Below is a small trained network, with its code and all its weights. Each question gives an input and a class and asks what happens when units are switched off, that is, made to give their printed mean instead of their output.

import numpy as np


def w(rows, s, z=0):
    codes = np.array(rows[::2]) - 128.0
    scale = np.full(codes.shape[1], s)
    scale[-1] = z or s
    return codes * scale


def norm(h):
    return h / np.sqrt((h * h).mean(-1, keepdims=True) + 1e-5)


def f(y):
    return y / 2 * (1 + np.tanh(0.7978845608 * (y + 0.044715 * y**3)))


def log_softmax(a):
    a = a - a.max(-1, keepdims=True)
    return a - np.log(np.exp(a).sum(-1, keepdims=True))


def net(x, mask):
    res = np.array(x, float).reshape(1, 8) / 4 @ E
    u = 0
    for l in range(3):
        y = f(norm(res) @ A[l][:, :-1].T + A[l][:, -1])
        res = res + np.where(mask[u : u + 3], y, B[l][:, -1]) @ B[l][:, :-1]
        u += 3
    return log_softmax(norm(res)[-1] @ U[:, :-1].T + U[:, -1])


A, B = {}, {}
E = w([
[253,171,94,110,144],'x0',
[137,139,133,125,120],'x1',
[135,173,118,122,114],'x2',
[104,153,73,63,163],'x3',
[130,153,124,131,112],'x4',
[99,228,117,210,185],'x5',
[127,119,125,130,125],'x6',
[134,181,123,121,94],'x7',
],0.007)
A[0] = w([
[195,110,226,253,30,141],'0.n1',
[169,151,14,58,185,253],'0.n2',
[95,185,60,228,163,75],'0.n3',
],0.0053,0.0031)
B[0] = w([
[64,161,191,7,254,220],'0.n1',
[107,132,246,116,100,252],'0.n2',
[146,119,151,252,162,175],'0.n3',
],0.0076,0.0038)
A[1] = w([
[121,186,40,141,198,3],'1.n1',
[96,176,84,72,81,45],'1.n2',
[52,173,2,66,127,135],'1.n3',
],0.0063,0.0034)
B[1] = w([
[150,141,46,254,73,21],'1.n1',
[251,124,201,62,167,2],'1.n2',
[163,192,197,58,116,167],'1.n3',
],0.0082,0.00042)
A[2] = w([
[190,124,144,133,150,5],'2.n1',
[208,132,94,133,139,64],'2.n2',
[245,127,67,119,174,111],'2.n3',
],0.011,0.0033)
B[2] = w([
[1,156,95,125,142,116],'2.n1',
[20,141,136,100,104,122],'2.n2',
[21,103,116,145,38,253],'2.n3',
],0.009,0.0012)
U = w([
[122,152,115,121,150,173],'0',
[189,124,69,179,110,253],'1',
[132,153,179,138,125,103],'2',
[130,183,135,67,227,74],'3',
[2,148,46,146,33,19],'4',
[195,147,167,150,155,50],'5',
[141,145,113,125,153,36],'6',
[165,158,51,88,219,42],'7',
],0.0071,0.0045)

Each question gives the input, the list of numbers given to net, and the class t.
The units are the neurons (one row each of A and B). Each row of codes is followed by its name. A weight is (code - 128) times the scale printed after its matrix; where a second scale follows, it is the last column's (A, B and U).
mask holds one flag per neuron, layer by layer. A switched-off neuron (its flag False) gives its mean, the last column of its row in B, instead of its output. The means were averaged over made-up inputs and are rounded, as every weight is.
A unit's drop is (log p(t) with every unit on - log p(t) with that unit switched off) / (log p(t) with every unit on - log p(t) with every unit switched off).
The circuit of an input: a set's keep is (log p(t) with only the set's units on - log p(t) with every unit switched off) / (log p(t) with every unit on - log p(t) with every unit switched off). Starting from all 9 units, units are removed one at a time, each time the one whose removal leaves the highest keep (on an exact tie, the one counted first), for as long as the keep stays at least 0.8.
units of the circuit, in order: the units of the circuit, biggest drop first
most important unit: the unit with the biggest drop
k most important neurons: the k neurons with the biggest drops, biggest first
drop of u: that unit's drop, to one decimal
input [8,-2,3,-7,-3,-5,-1,0], class 4: units of the circuit, in order -> (2.n3, 2.n1)
input [8,5,-8,-3,2,-6,5,-4], class 4: most important unit -> 2.n3
input [-2,-1,1,4,-4,5,0,2], class 1: units of the circuit, in order -> (0.n1, 0.n3, 1.n1)
input [8,3,-5,4,8,2,0,5], class 4: 3 most important neurons -> (2.n3, 0.n1, 2.n2)
input [6,4,2,5,4,-4,2,1], class 4: 3 most important neurons -> (0.n1, 2.n3, 2.n2)
input [0,1,3,5,5,8,-3,-7], class 1: 2 most important neurons -> (0.n1, 1.n1)
input [6,5,5,-4,-3,2,0,0], class 4: 2 most important neurons -> (2.n3, 2.n1)
input [1,2,-6,4,0,2,-1,0], class 5: 2 most important neurons -> (0.n2, 0.n1)
input [7,5,1,6,6,-5,0,-6], class 4: 2 most important neurons -> (2.n3, 0.n1)
input [8,1,8,-2,7,-5,6,7], class 4: 2 most important neurons -> (2.n3, 2.n2)
input [8,7,-5,-4,2,-3,4,0], class 4: 2 most important neurons -> (2.n3, 2.n1)
input [4,-4,-4,-8,-2,3,-4,6], class 3: drop of 0.n1 -> 1.2
input [8,-4,3,-2,7,-4,-2,5], class 4: drop of 0.n3 -> -0.1
input [-2,6,-8,-8,4,2,-5,-8], class 3: most important neuron -> (0.n1)
